Below are the code and all the weights of a small trained network. Each question names an input and a target symbol and asks about switching units off, where a switched-off unit gives its printed mean instead of its output.

import numpy as np


def w(rows, s, z=0):
    codes = np.array(rows[::2]) - 128.0
    scale = np.full(codes.shape[1], s)
    scale[-1] = z or s
    return codes * scale


def norm(h):
    return h / np.sqrt((h * h).mean(-1, keepdims=True) + 1e-5)


def f(y):
    return y / 2 * (1 + np.tanh(0.7978845608 * (y + 0.044715 * y**3)))


def softmax(a):
    e = np.exp(a - a.max(-1, keepdims=True))
    return e / e.sum(-1, keepdims=True)


def log_softmax(a):
    a = a - a.max(-1, keepdims=True)
    return a - np.log(np.exp(a).sum(-1, keepdims=True))


def net(x, mask):
    ids = ['ΞΠΦαβγμ'.index(c) for c in x.split()]
    T = len(ids)
    res = E[ids] + P[:T]
    u = 0
    for l in range(2):
        r = norm(res)
        for j in range(2):
            rows = slice(2 * j, 2 * j + 2)
            q, k, v = (r @ M[l][rows].T for M in (Q, K, V))
            z = softmax(np.where(np.tri(T) > 0, q @ k.T / 2**0.5, -1e9)) @ v
            o = O[l][rows]
            res = res + np.where(mask[u + j], z, o[:, -1]) @ o[:, :-1]
        u += 2
        y = f(norm(res) @ A[l][:, :-1].T + A[l][:, -1])
        res = res + np.where(mask[u : u + 12], y, B[l][:, -1]) @ B[l][:, :-1]
        u += 12
    return log_softmax(norm(res)[-1] @ U[:, :-1].T + U[:, -1])


Q, K, V, O, A, B = {}, {}, {}, {}, {}, {}
E = w([
[173,132,199,53,108,184],'Ξ',
[153,46,127,125,167,55],'Π',
[121,197,120,206,69,108],'Φ',
[206,133,80,141,172,107],'α',
[101,154,204,231,212,100],'β',
[113,41,53,109,122,189],'γ',
[190,128,137,38,131,10],'μ',
],0.0011)
P = w([
[6,164,46,42,192,116],'0',
[116,190,110,110,232,111],'1',
[56,140,74,92,161,121],'2',
[143,172,139,133,214,118],'3',
[79,122,85,103,142,119],'4',
[158,153,151,143,188,121],'5',
[101,99,90,117,113,122],'6',
[173,130,160,154,158,127],'7',
[122,75,99,122,83,124],'8',
[211,97,179,177,121,140],'9',
[147,49,101,129,48,124],'10',
[204,108,175,166,112,131],'11',
],0.0011)
Q[0] = w([
[108,252,248,248,203,220],'0.h0',
[12,133,89,136,186,229],'0.h0',
[99,156,78,188,71,165],'0.h1',
[57,241,232,209,188,203],'0.h1',
],0.0041)
K[0] = w([
[83,254,107,25,155,9],'0.h0',
[20,105,21,30,174,179],'0.h0',
[169,189,124,51,109,39],'0.h1',
[24,145,130,63,237,80],'0.h1',
],0.0039)
V[0] = w([
[35,185,116,95,145,168],'0.h0',
[69,158,58,37,136,86],'0.h0',
[148,118,92,250,102,89],'0.h1',
[226,127,44,150,135,183],'0.h1',
],0.0017)
O[0] = w([
[210,55,131,71,60,113,113],'0.h0',
[204,117,126,218,25,135,247],'0.h0',
[142,210,71,162,142,37,71],'0.h1',
[131,186,8,111,216,161,135],'0.h1',
],0.0016,0.0015)
A[0] = w([
[171,110,179,121,136,138,61],'0.n0',
[71,96,78,83,122,107,165],'0.n1',
[27,151,108,144,57,157,10],'0.n2',
[38,80,119,118,67,164,131],'0.n3',
[20,127,132,157,96,176,109],'0.n4',
[127,253,171,111,137,184,41],'0.n5',
[100,136,125,139,137,109,87],'0.n6',
[43,121,177,220,107,149,83],'0.n7',
[137,161,145,111,57,148,89],'0.n8',
[80,149,117,112,79,127,86],'0.n9',
[133,126,173,189,138,128,164],'0.n10',
[106,181,135,127,127,183,144],'0.n11',
],0.0037,0.0011)
B[0] = w([
[187,181,74,118,195,79,160],'0.n0',
[83,185,202,194,157,170,244],'0.n1',
[254,142,51,129,213,12,10],'0.n2',
[191,177,236,150,164,38,118],'0.n3',
[164,124,131,45,170,8,25],'0.n4',
[236,92,192,178,56,126,2],'0.n5',
[147,101,152,140,92,137,81],'0.n6',
[55,110,80,25,124,76,38],'0.n7',
[239,8,80,127,150,142,71],'0.n8',
[169,105,116,180,180,185,52],'0.n9',
[81,103,118,81,138,135,147],'0.n10',
[146,57,193,101,113,138,16],'0.n11',
],0.0015,0.00087)
Q[1] = w([
[1,152,91,113,94,92],'1.h0',
[100,208,179,78,78,126],'1.h0',
[78,234,121,14,108,136],'1.h1',
[230,82,123,205,130,133],'1.h1',
],0.003)
K[1] = w([
[56,233,144,146,132,97],'1.h0',
[151,207,184,97,21,47],'1.h0',
[186,73,216,247,196,106],'1.h1',
[5,250,92,7,114,74],'1.h1',
],0.0024)
V[1] = w([
[107,56,93,179,162,232],'1.h0',
[161,115,108,71,83,116],'1.h0',
[60,2,86,141,125,132],'1.h1',
[119,186,140,51,127,50],'1.h1',
],0.0014)
O[1] = w([
[144,175,127,88,9,76,23],'1.h0',
[98,176,157,129,182,80,147],'1.h0',
[116,50,122,254,172,104,121],'1.h1',
[137,161,97,121,30,89,254],'1.h1',
],0.0012,0.00068)
A[1] = w([
[182,212,112,166,176,193,46],'1.n0',
[179,168,158,101,139,73,113],'1.n1',
[158,97,88,161,113,156,165],'1.n2',
[124,107,125,119,186,130,39],'1.n3',
[106,149,134,119,127,112,46],'1.n4',
[142,98,139,130,109,92,46],'1.n5',
[145,124,118,99,4,101,59],'1.n6',
[134,146,130,149,136,122,147],'1.n7',
[122,89,101,140,234,124,81],'1.n8',
[122,128,141,81,42,128,69],'1.n9',
[224,145,118,188,140,189,2],'1.n10',
[119,106,141,127,100,241,32],'1.n11',
],0.0036,0.00097)
B[1] = w([
[59,48,163,126,56,103,133],'1.n0',
[154,173,24,195,164,69,254],'1.n1',
[54,148,133,142,159,105,182],'1.n2',
[157,125,128,117,41,123,102],'1.n3',
[129,61,136,98,150,155,109],'1.n4',
[95,179,153,61,143,165,104],'1.n5',
[56,165,161,179,36,101,165],'1.n6',
[126,113,91,143,140,146,150],'1.n7',
[129,81,78,114,6,150,216],'1.n8',
[92,99,140,126,22,119,120],'1.n9',
[110,111,156,24,173,79,116],'1.n10',
[116,253,56,107,152,134,83],'1.n11',
],0.0018,0.00071)
U = w([
[221,199,53,189,220,25,169],'Ξ',
[51,245,24,91,187,227,111],'Π',
[64,206,193,194,4,90,155],'Φ',
[221,12,32,140,45,205,49],'α',
[207,164,226,43,125,184,250],'β',
[45,53,156,7,190,31,41],'γ',
[127,100,233,247,253,187,107],'μ',
],0.0044,0.0015)

Each question gives the input, a string of symbols that net reads in full, and the target symbol t.
The units are the heads (2 rows each of Q, K, V and O) and the neurons (one row each of A and B). Each row of codes is followed by its name. A weight is (code - 128) times the scale printed after its matrix; where a second scale follows, it is the last column's (O, A, B and U).
mask holds one flag per unit, layer by layer, with each layer's heads first. A switched-off unit (its flag False) gives its mean, the last column of its rows in O or B, instead of its output. The means were averaged over made-up inputs and are rounded, as every weight is.
A unit's drop is (log p(t) with every unit on - log p(t) with that unit switched off) / (log p(t) with every unit on - log p(t) with every unit switched off).
The circuit of an input: a set's keep is (log p(t) with only the set's units on - log p(t) with every unit switched off) / (log p(t) with every unit on - log p(t) with every unit switched off). Starting from the 12 units with the biggest drops (on a tie, the unit counted first), units are removed one at a time, each time the one whose removal leaves the highest keep (on an exact tie, the one counted first), for as long as the keep stays at least 0.8.
units of the circuit, in order: the units of the circuit, biggest drop first
most important unit: the unit with the biggest drop
top k neurons: the k neurons with the biggest drops, biggest first
top k neurons in layer l: the k neurons of layer l with the biggest drops, biggest first
heads that matter: for each layer, one digit per head in row order, 1 if its drop is at least 0.15 and else 0, layers parted by /
drop when u is switched off: that unit's drop, to one decimal
input γ Φ γ μ γ, target Φ: units of the circuit, in order => 1.h0; 0.h0; 0.n3; 1.n6
input μ α μ Π α μ μ γ μ γ Φ, target Ξ: top 3 neurons in layer 0 => 0.n2; 0.n4; 0.n3
input μ α μ, target Π: top 2 neurons => 0.n1; 1.n10
input μ Ξ μ, target β: top 2 neurons => 0.n1; 0.n5
input μ μ Π μ μ α μ, target Π: heads that matter => 10 / 11
input γ γ μ μ μ μ μ μ β, target γ: units of the circuit, in order => 0.n7; 0.n4
input μ Φ μ, target Ξ: heads that matter => 11 / 10
input γ γ μ Φ α μ μ α, target γ: units of the circuit, in order => 1.n10; 1.n0
input Π γ Φ, target Ξ: units of the circuit, in order => 0.n2
input β Π μ μ γ μ γ, target Φ: top 3 neurons in layer 0 => 0.n3; 0.n0; 0.n1
input μ γ μ Φ μ γ μ, target α: top 2 neurons => 1.n8; 1.n10
input μ γ γ, target α: heads that matter => 01 / 01
input Φ Φ μ α β Ξ μ Π μ, target μ: top 2 neurons in layer 0 => 0.n1; 0.n7
input γ Φ γ μ μ γ μ, target α: top 2 neurons => 0.n1; 0.n3
input μ γ α Π, target α: units of the circuit, in order => 1.n8
input μ α β, target γ: top 2 neurons in layer 0 => 0.n7; 0.n4
input Π μ μ Ξ μ μ γ Φ μ γ γ Π, target α: heads that matter => 10 / 00
input μ μ γ, target α: top 2 neurons => 0.n4; 0.n2
input μ μ Π Ξ μ, target β: top 2 neurons in layer 0 => 0.n1; 0.n2
input γ μ μ Ξ γ μ μ, target Φ: most important unit => 1.n6
input β μ α γ γ Π μ Φ Ξ α μ α, target γ: top 2 neurons in layer 1 => 1.n10; 1.n0
input γ μ Ξ, target β: top 2 neurons => 0.n3; 0.n8
input γ α μ β γ μ Π, target μ: top 3 neurons in layer 0 => 0.n1; 0.n3; 0.n8
input μ Π μ, target μ: drop when 1.h0 is switched off => 0.5
input Π μ Ξ, target β: drop when 0.n8 is switched off => 0.1
input Π Π Π, target μ: drop when 1.n1 is switched off => 0.1
input μ μ μ μ Π μ γ γ α α α, target Π: drop when 1.n0 is switched off => -0.1
input Π μ γ α μ μ β α α, target Π: top neuron in layer 1 => 1.n11
